Below are the code and all the weights of a small trained network. Each question names an input and a class and asks about switching units off, where a switched-off unit gives its printed mean instead of its output.

import numpy as np


def w(rows, s, z=0):
    codes = np.array(rows[::2]) - 128.0
    scale = np.full(codes.shape[1], s)
    scale[-1] = z or s
    return codes * scale


def f(y):
    return np.maximum(y, 0)


def log_softmax(a):
    a = a - a.max(-1, keepdims=True)
    return a - np.log(np.exp(a).sum(-1, keepdims=True))


def net(x, mask):
    res = np.array(x, float).reshape(1, 4) / 4 @ E
    y = f(res @ A[0][:, :-1].T + A[0][:, -1])
    res = res + np.where(mask, y, B[0][:, -1]) @ B[0][:, :-1]
    return log_softmax(res[-1] @ U[:, :-1].T + U[:, -1])


A, B = {}, {}
E = w([
[151,21,250,184,72],'x0',
[184,23,96,92,254],'x1',
[47,118,193,9,142],'x2',
[209,102,83,22,28],'x3',
],0.0062)
A[0] = w([
[54,156,170,192,205,77],'neuron 1',
[130,202,38,90,155,26],'neuron 2',
[131,201,33,98,161,71],'neuron 3',
[168,91,131,95,82,84],'neuron 4',
[187,141,77,207,127,98],'neuron 5',
[65,127,165,59,151,73],'neuron 6',
[190,140,78,214,129,91],'neuron 7',
[61,123,173,59,150,113],'neuron 8',
[175,52,96,107,223,57],'neuron 9',
[170,122,105,63,70,53],'neuron 10',
[47,162,172,204,216,46],'neuron 11',
[164,105,131,178,106,135],'neuron 12',
[163,55,199,160,88,43],'neuron 13',
[74,228,144,155,24,120],'neuron 14',
[188,129,93,203,115,102],'neuron 15',
[169,124,100,70,76,66],'neuron 16',
[171,124,104,66,70,55],'neuron 17',
[174,39,210,166,71,22],'neuron 18',
[181,138,86,217,137,96],'neuron 19',
[131,218,23,83,167,10],'neuron 20',
[62,246,146,161,2,107],'neuron 21',
[174,51,87,100,227,20],'neuron 22',
[171,42,203,161,74,40],'neuron 23',
[47,158,169,201,214,70],'neuron 24',
[131,197,42,88,148,24],'neuron 25',
[185,136,80,207,128,104],'neuron 26',
[178,101,123,79,75,48],'neuron 27',
[172,122,97,61,69,49],'neuron 28',
[52,124,176,52,154,87],'neuron 29',
[63,123,172,61,150,116],'neuron 30',
[171,106,117,82,79,62],'neuron 31',
[174,158,63,174,134,100],'neuron 32',
],0.0068,0.0012)
B[0] = w([
[160,50,58,187,101,210],'neuron 1',
[33,103,183,161,170,197],'neuron 2',
[44,108,187,150,156,202],'neuron 3',
[122,86,88,189,137,171],'neuron 4',
[121,94,147,57,77,192],'neuron 5',
[129,66,141,52,54,190],'neuron 6',
[122,79,150,42,61,196],'neuron 7',
[135,87,128,64,63,198],'neuron 8',
[218,142,187,106,187,208],'neuron 9',
[148,30,59,209,126,186],'neuron 10',
[160,27,44,197,94,219],'neuron 11',
[93,127,163,82,104,172],'neuron 12',
[20,146,176,165,172,199],'neuron 13',
[243,102,201,113,227,234],'neuron 14',
[112,86,164,42,61,188],'neuron 15',
[140,50,73,200,130,182],'neuron 16',
[146,42,66,203,128,185],'neuron 17',
[13,155,193,167,183,214],'neuron 18',
[131,57,145,35,43,194],'neuron 19',
[20,99,210,167,174,211],'neuron 20',
[243,100,202,112,232,254],'neuron 21',
[223,140,201,108,201,208],'neuron 22',
[33,146,176,160,172,209],'neuron 23',
[167,2,31,201,88,218],'neuron 24',
[36,102,178,166,168,193],'neuron 25',
[123,80,152,48,63,192],'neuron 26',
[130,76,79,192,133,177],'neuron 27',
[141,48,69,202,127,188],'neuron 28',
[137,75,134,55,56,203],'neuron 29',
[134,85,130,67,63,196],'neuron 30',
[133,81,85,186,130,174],'neuron 31',
[100,101,156,73,93,180],'neuron 32',
],0.0063,0.0059)
U = w([
[15,140,164,160,175,115],'0',
[165,91,7,203,110,118],'1',
[253,142,177,98,215,120],'2',
[116,115,127,21,22,117],'3',
[129,182,98,118,125,254],'4',
[134,218,62,125,121,86],'5',
[135,239,70,127,123,85],'6',
[135,226,58,125,122,82],'7',
],0.011,0.0091)

Each question gives the input, the list of numbers given to net, and the class t.
The units are the neurons (one row each of A and B). Each row of codes is followed by its name. A weight is (code - 128) times the scale printed after its matrix; where a second scale follows, it is the last column's (A, B and U).
mask holds one flag per neuron, in row order. A switched-off neuron (its flag False) gives its mean, the last column of its row in B, instead of its output. The means were averaged over made-up inputs and are rounded, as every weight is.
A unit's drop is (log p(t) with every unit on - log p(t) with that unit switched off) / (log p(t) with every unit on - log p(t) with every unit switched off).
The circuit of an input: a set's keep is (log p(t) with only the set's units on - log p(t) with every unit switched off) / (log p(t) with every unit on - log p(t) with every unit switched off). Starting from the 12 units with the biggest drops (on a tie, the unit counted first), units are removed one at a time, each time the one whose removal leaves the highest keep (on an exact tie, the one counted first), for as long as the keep stays at least 0.8.
circuit, biggest first: the units of the circuit, biggest drop first
most important unit: the unit with the biggest drop
top k neurons: the k neurons with the biggest drops, biggest first
drop when u is switched off: that unit's drop, to one decimal
input [-7,4,-1,-8], class 1: most important unit	neuron 24
input [-2,-6,4,4], class 2: circuit, biggest first	neuron 21; neuron 14
input [-3,0,-1,-4], class 1: circuit, biggest first	neuron 24; neuron 11
input [4,-6,8,-6], class 3: circuit, biggest first	neuron 29; neuron 8
input [6,-2,5,5], class 0: circuit, biggest first	neuron 18; neuron 23
input [3,3,-4,2], class 3: top 2 neurons	neuron 21; neuron 14
input [-7,-5,-5,-8], class 1: top 3 neurons	neuron 24; neuron 11; neuron 1
input [-2,3,3,3], class 4: top 3 neurons	neuron 21; neuron 14; neuron 24
input [-6,-1,3,-7], class 1: top 2 neurons	neuron 24; neuron 11
input [-2,-7,3,0], class 2: drop when neuron 14 is switched off	0.1
input [-5,2,-7,-6], class 3: drop when neuron 19 is switched off	0.2
input [0,-4,-2,-1], class 2: drop when neuron 21 is switched off	0.2
